Here are made-up objects, facts about them, and rows of numbers that follow some of those facts. Name the object behind each unnamed row.

Some objects and their rows:
brikla: [-20 -15 -28  -8   5   1  38  -7 -10   1 -12  37   8  -3  -2 -11  30 -20
   9  27   7   5   0  -6  -9  25 -17  21]
poti: [-42  -8 -36 -20  23  17  49 -33 -15   2 -14  36   2  15  -5  18  30 -36
   5   6   6  15  -1   0   2   6  -8   8]
ratre: [-33 -17 -36 -30 -11  10  28  -7  10   3   4  49   8 -21  -8  -4  15 -24
  -2  20 -10  31   5  -6  -2  17 -10  43]
nisan: [-47 -14 -34 -39  20  20  41 -39  -9   8  -8  38  -3   6  -1  26  26  -8
  17  13   2  24   8  -7  21  -6 -13  12]
tradidra: [-37  -1 -25 -19 -24   5  37 -20  12  -1   7  44  14 -21   4  12   8  -9
  11  20  -8   3   4   4 -13  11 -14  30]
sketrege: [-28  -5 -30  -7  -6   6  21  -7  16   3  -1  30  16 -11 -10   0  36 -25
   0  21   8   6  19  -2 -14  20 -11  24]
staplodu: [-40  -2 -18 -12 -26  -9  28  -3  16   1  -8  32  11 -16  -3  -4  12 -18
   5   7   7  17   7  -4   1   5 -16  22]
grefe: [-23 -14 -36  -4  -7 -15  55 -14  -6   3  11  31  12 -49 -10  -8  19 -15
  -5  21 -11  30  10  18   2   2 -25  40]
skoplaru: [-30   0 -29  -8  -7   8  40 -11   1   3  -1  35  15  -7   2   9  18 -27
  -5  14  -1   0 -18  15 -24  21 -14  26]
mekluzel: [-28   0 -29 -10 -20   5  22 -19  13   3   7  43  14 -19  -2   9  13  -6
   5  17  -3  -1  10   8   3   9  -9  33]
dopitar: [ -8  -1 -44  -3   4 -18  50 -10 -12  -2   3  41  21 -28   3  -1  13 -22
  -2  16   0   7   1  15 -23  20 -26  31]
nikla: [-46  -2 -27  -7   2  30  17 -18   7 -22   6  57  -3  13 -14  41  38 -62
  -3  23   6   9  -4 -14  -4  22  -8 -13]
gaple: [-25  -2 -25  -8  -7  13  41  -2   4  -2  -4  41  18 -19  -2   2  21 -20
   1  18   7  -6 -13  10 -16  19 -14  19]
flavum: [-18  -3 -24  14 -26 -20  51  -7  -5 -14  23  35  16 -34 -14  18  26 -41
 -20  19  -3 -10  -7  31 -25  24 -34  11]
fefladi: [-33  -2 -31 -13 -16   1  23 -13  18   2   3  26  14 -14  -8   4  27 -33
  11  15  -1   9  26  -2 -17  20  -8  29]
stipum: [-32  -3 -13   9 -47  18  -7  -7  41 -11   3  33   9 -13  -3  -9  31 -19
   4  14  -3   2   5   5  -1  25   9  30]
batra: [-19 -15 -37  17 -20 -34  50 -19 -13 -17  10  20   3 -31 -18  23  33 -42
  -9  25  -2   4   6  32 -15  36 -26  18]

How the objects are related:
skori: fitragum soskel; bigredrun b
mipes: fitragum dugra; bigredrun a
floskudom: pemon famo,maklem,trapluk,grefe; bigredrun e
kesim: pemon brikla; bigredrun f
fuvem: bigredrun c
skozu: fitragum bromuk; pemon kloba,flukupe; bigredrun a
tradidra: bigredrun b
fafa: fitragum flukupe; bigredrun e
grefe: fitragum fafa; bigredrun b
gapan: fitragum plelor; pemon mubarur; bigredrun c
batra: fitragum rapor; pemon grebom; bigredrun e
gradeplon: fitragum skifli; pemon kaba; bigredrun d
fodrire: bigredrun d
skikik: fitragum goplar; bigredrun b
dofofa: fitragum liplo; bigredrun d
staplodu: fitragum vutun; bigredrun b
goflor: fitragum skori; bigredrun f
neplotis: bigredrun f
fonil: fitragum tregul; bigredrun c
stivim: fitragum kiklos; bigredrun d
pudri: bigredrun e
vabrik: fitragum fisun; bigredrun f
gaklal: pemon neplotis,skikik; bigredrun d
ropemas: pemon kloba,bradoplar; bigredrun b
tratrom: pemon gabim; bigredrun b
raklum: pemon nusik; bigredrun e
grogun: bigredrun d
kivun: fitragum flavum; bigredrun a
nikla: fitragum brupak; pemon droklak,pleflas,kaba; bigredrun e
tregul: bigredrun a
pleflas: bigredrun a
kabral: fitragum flapak; pemon fodrire,skifli; bigredrun e
bradoplar: bigredrun b
dopitar: bigredrun e
stipum: fitragum fonil; pemon diflun,flukupe,tagro; bigredrun f
degumin: fitragum fluske; bigredrun b
plisom: bigredrun a
gaple: bigredrun c
guske: bigredrun a
darar: fitragum rebik; bigredrun a
dufle: fitragum skoplaru; bigredrun b
skifli: bigredrun d
stafles: fitragum saplil; bigredrun e
kleklu: pemon grelilus,nisan; bigredrun e
beflu: fitragum rabrul; bigredrun a
vagredris: fitragum skagan; bigredrun e
gabim: bigredrun c
netrun: bigredrun f
plutester: fitragum labim; bigredrun a
skoplaru: bigredrun c
didrek: fitragum staplodu; bigredrun a
klagruman: pemon tregurer,ratre; bigredrun d
skagan: fitragum ratre; bigredrun a
dugra: fitragum troflur; bigredrun c
famo: bigredrun a
kiklos: bigredrun a
tregurer: fitragum skanel; bigredrun f
drunu: bigredrun c
flobrir: pemon grogun,drunu; bigredrun c
zuvir: fitragum kivun; pemon diflun; bigredrun f
tostam: bigredrun e
zodrumes: fitragum birun; pemon tregul,trapluk; bigredrun b
troflur: fitragum sise; bigredrun e
maklem: bigredrun b
bremol: bigredrun a
bromuk: fitragum mipes; bigredrun b
zisen: fitragum guske; bigredrun a
flapak: fitragum kloba; bigredrun a
ratre: fitragum nikla; bigredrun b
lovus: fitragum grelilus; pemon siplon,dofu; bigredrun e
droklak: fitragum skofel; bigredrun f
futre: fitragum skozu; pemon fuvem,bradoplar,skagan,plisom; bigredrun c
lokur: fitragum tratrom; bigredrun f
trodrusan: bigredrun f
plotradros: bigredrun b
nisan: fitragum zisen; bigredrun b
skofel: pemon bori; bigredrun b
butre: pemon plisom; bigredrun a
goplar: bigredrun c
fluske: fitragum kladok; bigredrun c
poti: fitragum gradeplon; bigredrun c
bruplun: fitragum zegri; bigredrun a
sise: fitragum bremol; bigredrun a
rogun: pemon stivim,kaba; bigredrun f
rapor: fitragum brufol; pemon famo,kivun,dopitar; bigredrun c
trifla: pemon fuvem; bigredrun a
fisun: fitragum stivim; bigredrun c
fluge: fitragum gaple; bigredrun e
vutun: fitragum grebom; pemon brufol,flugur; bigredrun c
siplon: bigredrun a
klokor: pemon tregurer; bigredrun f
surabuk: bigredrun e
stebrogrus: pemon surabuk,stivim,lizeren,soskel; bigredrun e
nusik: fitragum gaklal; bigredrun e
rogil: fitragum bori; bigredrun b
femastur: fitragum batra; pemon dofu,vabrik; bigredrun b
dofu: bigredrun a
griplipir: pemon fluge; bigredrun e
mekluzel: bigredrun f
latri: fitragum vozi; bigredrun b
briklis: fitragum trapluk; pemon bruplun; bigredrun a
dukli: fitragum tregurer; pemon kizus,nusik,dugra; bigredrun c
plelor: fitragum klagruman; bigredrun c
roskun: fitragum droklak; bigredrun f
kaba: fitragum ropemas; bigredrun d
brikla: fitragum stafles; bigredrun e
lizeren: bigredrun c
grebom: fitragum trikla; bigredrun c
skanel: fitragum beflu; pemon tostam,kladok,bori,bruplun; bigredrun f
brimok: pemon stivim,dugra; bigredrun a
lumu: pemon fafa; bigredrun e
liplo: pemon sefanim,dofu; bigredrun c
tigum: fitragum femastur; bigredrun b
vozi: fitragum kabral; bigredrun c
kladok: fitragum trodrusan; bigredrun b
brupak: fitragum stesil; bigredrun d
flugur: bigredrun e
sozel: pemon nisan,poti,soskel; bigredrun e
staseskik: pemon bruplun; bigredrun d
dozilak: pemon dugra,drunu; bigredrun d
flavum: pemon pudri,tregul; bigredrun c
tagro: bigredrun d
birun: fitragum mekluzel; bigredrun b
raklos: bigredrun d
bori: fitragum dufle; bigredrun a
flukupe: bigredrun e
sketrege: fitragum didrek; bigredrun a
brufol: fitragum zuvir; bigredrun e
nadriplu: pemon mipes,plotradros,gabim; bigredrun a
grelilus: fitragum siplon; bigredrun c
trikla: fitragum fluge; pemon fuvem,netrun; bigredrun e
fefladi: fitragum lovus; bigredrun a
kagro: fitragum briklis; bigredrun b
rabrul: fitragum britre; bigredrun f
mubarur: fitragum brikla; bigredrun f
trapluk: bigredrun c
kizus: bigredrun f
stesil: fitragum dofofa; bigredrun f
soskel: fitragum pudri; bigredrun c
mesku: pemon tostam,grebom,skikik,tregul,drunu; bigredrun b
kloba: fitragum darar; bigredrun a
sefanim: fitragum dukli; bigredrun e
britre: bigredrun d
zegri: fitragum tradidra; bigredrun f
labim: fitragum staseskik; bigredrun f
saplil: bigredrun b
kenol: fitragum vagredris; pemon droklak,grelilus,goflor,britre; bigredrun d
diflun: bigredrun d
rebik: bigredrun b

Which object is each row?
No name comes twice in this set of rows, the named rows included.
[-23 -13 -40 -20  -3  12  26  -5  17  14 -15  29  21  -3  -3 -27  26 -12
  11  18   1  10  21  -8 -12  29  -3  50]  kloba
[-41   6 -12   5 -34  -5  17   3  16  -5  -5  26   3   9   5   6  19 -49
  -5  -6   8   5  -9   0 -18  16  -7  15]  vutun
[-23 -15 -42 -15  -4 -18  41 -18  -4   7   3  22  13 -22  -8   3  27 -21
   2  29  -9  10  32  16 -12  24 -20  43]  kivun
[-15  -5 -36 -22  -2 -20  53 -15  -9  16  10  34  26 -43  -2  10  16 -11
   2  27 -11   6  31  11 -26  20 -26  40]  famo
[-22  -1 -28 -13   2   1  48 -34  -7   5  11  39  13 -30  -9  17  22   0
  -4  22   5   8  20   9  14  -6 -20  18]  kizus
[-43 -10 -10   9 -19   6  38 -18   3 -19  10  30  -4  -8 -17  25  46 -47
 -12  18   8  -1  -3   7 -15  12 -20 -13]  dukli
[-23  10 -20  20 -12  -5  38 -25   1  -7  28  32   9 -24 -12  40  40 -48
 -20  26   6  -6  16  20 -14   9 -27  -4]  dozilak
[-25  -4 -48 -27  11   7  35 -15   5  18  -6  38  27 -19   3  -6  19  -7
   6  20   1   5  23  12 -16  17 -11  44]  dofu
[-27 -14 -22  10 -34 -15  45  -4   6 -21   0  20   9 -21 -29  12  44 -38
  -3  23  -8 -12  -6  25 -14  43 -27  20]  rapor
[-27   2 -29 -16 -15  16  20 -11  21  12  -5  43  25 -24   6 -12  12  10
   8  15  -5   2   4  14   1  19  -2  51]  netrun
[-20 -17 -43 -17  -1  -8  39 -16  -6  -2 -24  26   4  -4  -1   2  23 -25
  14  17 -13   1   4  13  -9  42 -10  38]  brufol
[-42  -4 -27 -10   5  24  23 -29   0  -7   1  38   0  15  -9  32  49 -39
   8  20  10  -1  20  -9  -2  14  -6 -12]  gradeplon
[-27  -6 -19   2 -33 -16  31 -10  10   0  23  22   7 -36 -14  16  31 -36
  -7  30  -4   5  32  10 -25  20 -25  23]  briklis

The same objects again, as new rows of numbers:
Some rows with their names:
brimok: [ -7 -28 -18   2  -1  -4  13  11  22 -31   6 -12  33  -5   2 -12 -11  -3
  18  23 -17  13 -18   8  -5  -5   7  16  36  24   2  12  22 -29 -16 -22]
zuvir: [-10 -43  -9  10   7   4  20 -14  -5 -36   3   2  42 -10  -1 -23   4 -14
  24  53 -40   5  20  -3 -30   1  34  10  32  36 -35  10  -3 -31  13 -30]
vagredris: [  1  16  -8 -11  -3   6  16   8   2 -18   2  25  37   0  -3  -7   6  -2
  15  26 -29 -15  -3   5   2  -5   6   2  27  31 -23  -1  -1 -28  -1 -36]
lizeren: [  0  -2   2  -4  -9   2  17  -6  -4 -15  -3  18  44 -10   3 -17  10  -5
  18  16 -44 -15  27  -7  -1  -6  11 -11  29  16 -12 -10 -14 -29  34 -56]
kleklu: [  5   4  -5  -6   3  -6  17   5   5 -29   5   6  37  -3   1 -12   2  -5
  23  28 -24 -16  -4   4  -4   2  15  16  30  18 -22   2   8 -23  -7 -27]
bradoplar: [ -3 -19  -6  -6 -19   3  13  -5  -2 -15   0   1  40  -9  -9 -12   3  -9
  13  17 -37   8  14   2   6  -2   2  -4  22  29 -24  -8   0 -35  13 -58]
grogun: [-13 -11  -1  -3 -19   0  13   2   6 -16  -1  -1  40 -12  -3 -13   1  -8
  13   8 -36   1   6  -3   6  -7   0  -5  24  25  -9  -1   1 -31  10 -54]
darar: [ -3 -51 -14  -3 -13  -3  14  -1  28 -29   6 -24  38  -7   0 -13  -8  -5
  16  13 -25  19  -6   6   6  -4   3  13  31  21   8   9  19 -30  -3 -45]
kesim: [-55   2   0  19  -7  36  30 -13  53 -20   6 -24  25   8  12 -26  26  -5
   1  78 -31   7  47  32 -27   1  50  34  17  60   2 -11 -12 -26  23 -35]
plutester: [-36 -43 -20 -16 -19  -2   8  -3  19 -26   5 -10  32  -5   0 -15   0  -1
   1  11 -10  16 -19  -1  -2  -8  -1   4  35  25  -2  -4  22 -35   3 -36]
futre: [ 16 -40 -11 -16  17   2  18 -17  -8 -30   0  31  35   1  12 -16  12   0
  22  49 -30 -11  10   1 -13   1  30  13  32  21 -32  -6  15 -31  23 -30]
trifla: [  0 -44 -22  -5  -2   1  13  11  24 -31   9 -13  37   1   0 -10  -7  -3
  20  32 -18  15 -13   9  -5  -3   7  17  34  33 -11   9  25 -33 -17 -28]
rapor: [ 11 -11  -2  -3   8  -1  21   5  -3 -30   2  18  41   1   1 -20   9  -2
  25  39 -32 -19  15  -5 -15   1  26   8  39  17 -19  -3  -3 -23  14 -30]
skofel: [  8  32 -12   2  -8  -2  25  -1  17 -40  10 -11  43  -1 -16 -10  -5 -12
  23  18 -29  -3   2   5  -5   3  18  24  33  16 -29  20  -9 -17 -19 -27]
tostam: [ -1  -4   0  -9 -16  -4  13   1   3 -15  -1   7  39 -10  -9 -11   3  -6
  14   8 -35  -7   9  -4   9  -2   2  -6  24  17 -14 -13  -5 -30  12 -56]
dofofa: [ -9   6 -10  -4  -6   6  16  11  10 -20   3  15  39  -4  -1  -8  -1  -6
  13  22 -30  -3   0   3  -3  -8   4   1  26  35 -18   5   0 -28  -4 -34]
gabim: [ 20 -43 -20 -28  -6  13  16  -6 -16 -25   4  12  52   2 -12  -4   9  -5
  29  38 -48   9  36 -13   0   1   3  -7  22  31 -62  -8  -7 -53  37 -65]

Which object is each row?
No name comes twice in this set of rows, the named rows included.
[-50 -24 -12  -6 -13   8  18 -41  -4 -38   0  11  38 -14  -3 -24  15 -13
   0  22 -35   5  19 -13 -23  -9  29   7  32  27 -35  10  -9 -34  32 -40]  lokur
[-10 -43   9 -19 -25 -10  20 -28   8 -35  -2 -11  35 -19  -2 -21   5  -4
  16  10 -36   7  16  -6  21   8  18   7  32  -3  -4  -8  32 -29  18 -74]  nusik
[ 18 -22   2   3 -10 -12  28  -4  25 -46   8 -41  44  -6  -9 -20 -12  -9
  34  21 -32   9  12   2   2  14  24  25  34   3 -11  18  14 -18 -10 -45]  gaklal
[ -1   9  13   6 -28  -2  24  21  -1 -24   0   0  48  -8 -13 -23   4 -10
  28  31 -49  -5  39 -12   1   3  14 -15  41  15 -10  -5 -17 -26  13 -70]  trapluk
[-48 -29 -11 -10 -33  -1   7  10  10 -25   2   0  29 -10   0 -17   0  -5
   0  10 -18  25 -11  -6   6 -15  -7 -11  39  27   5  -1  21 -39  -1 -50]  bruplun
[ 12 -15  -5 -10  -2  -1  23 -14   2 -31   2   8  42  -9   0 -18  10  -4
  22  25 -39  -9  27  -3  -3   1  24   9  34  12 -16  -3  -5 -26  24 -47]  vozi
[  8  26 -12  -7   8   3  18  10   2 -24   4  27  35   2  -3  -8   2  -3
  19  30 -23 -20  -9   6  -6  -2  12   8  30  25 -26   7   2 -23  -7 -19]  nikla
[-30 -16   7  -2 -17  -7  18   2  -4 -34   0  10  31  -9 -10 -25   6  -8
  15  43 -27  15   4  -1   3   4  19  -3  40  22 -19  -6  31 -32  -4 -52]  kagro
[  7 -21  -1   3 -13  -2  14  11  15 -12   1 -20  47 -12  -7 -11  -5 -12
  19  -2 -41   0  13  -2   2  -2  -5  -1  21  19  -2  -3 -18 -27  13 -58]  britre
[-11 -34  -7 -10  -8  -3  15 -21   1 -29  -1   3  32 -11   1 -18   3  -7
  12  19 -27   7   1   3   3   1  20  10  30  16 -22  -4  27 -30  12 -46]  latri

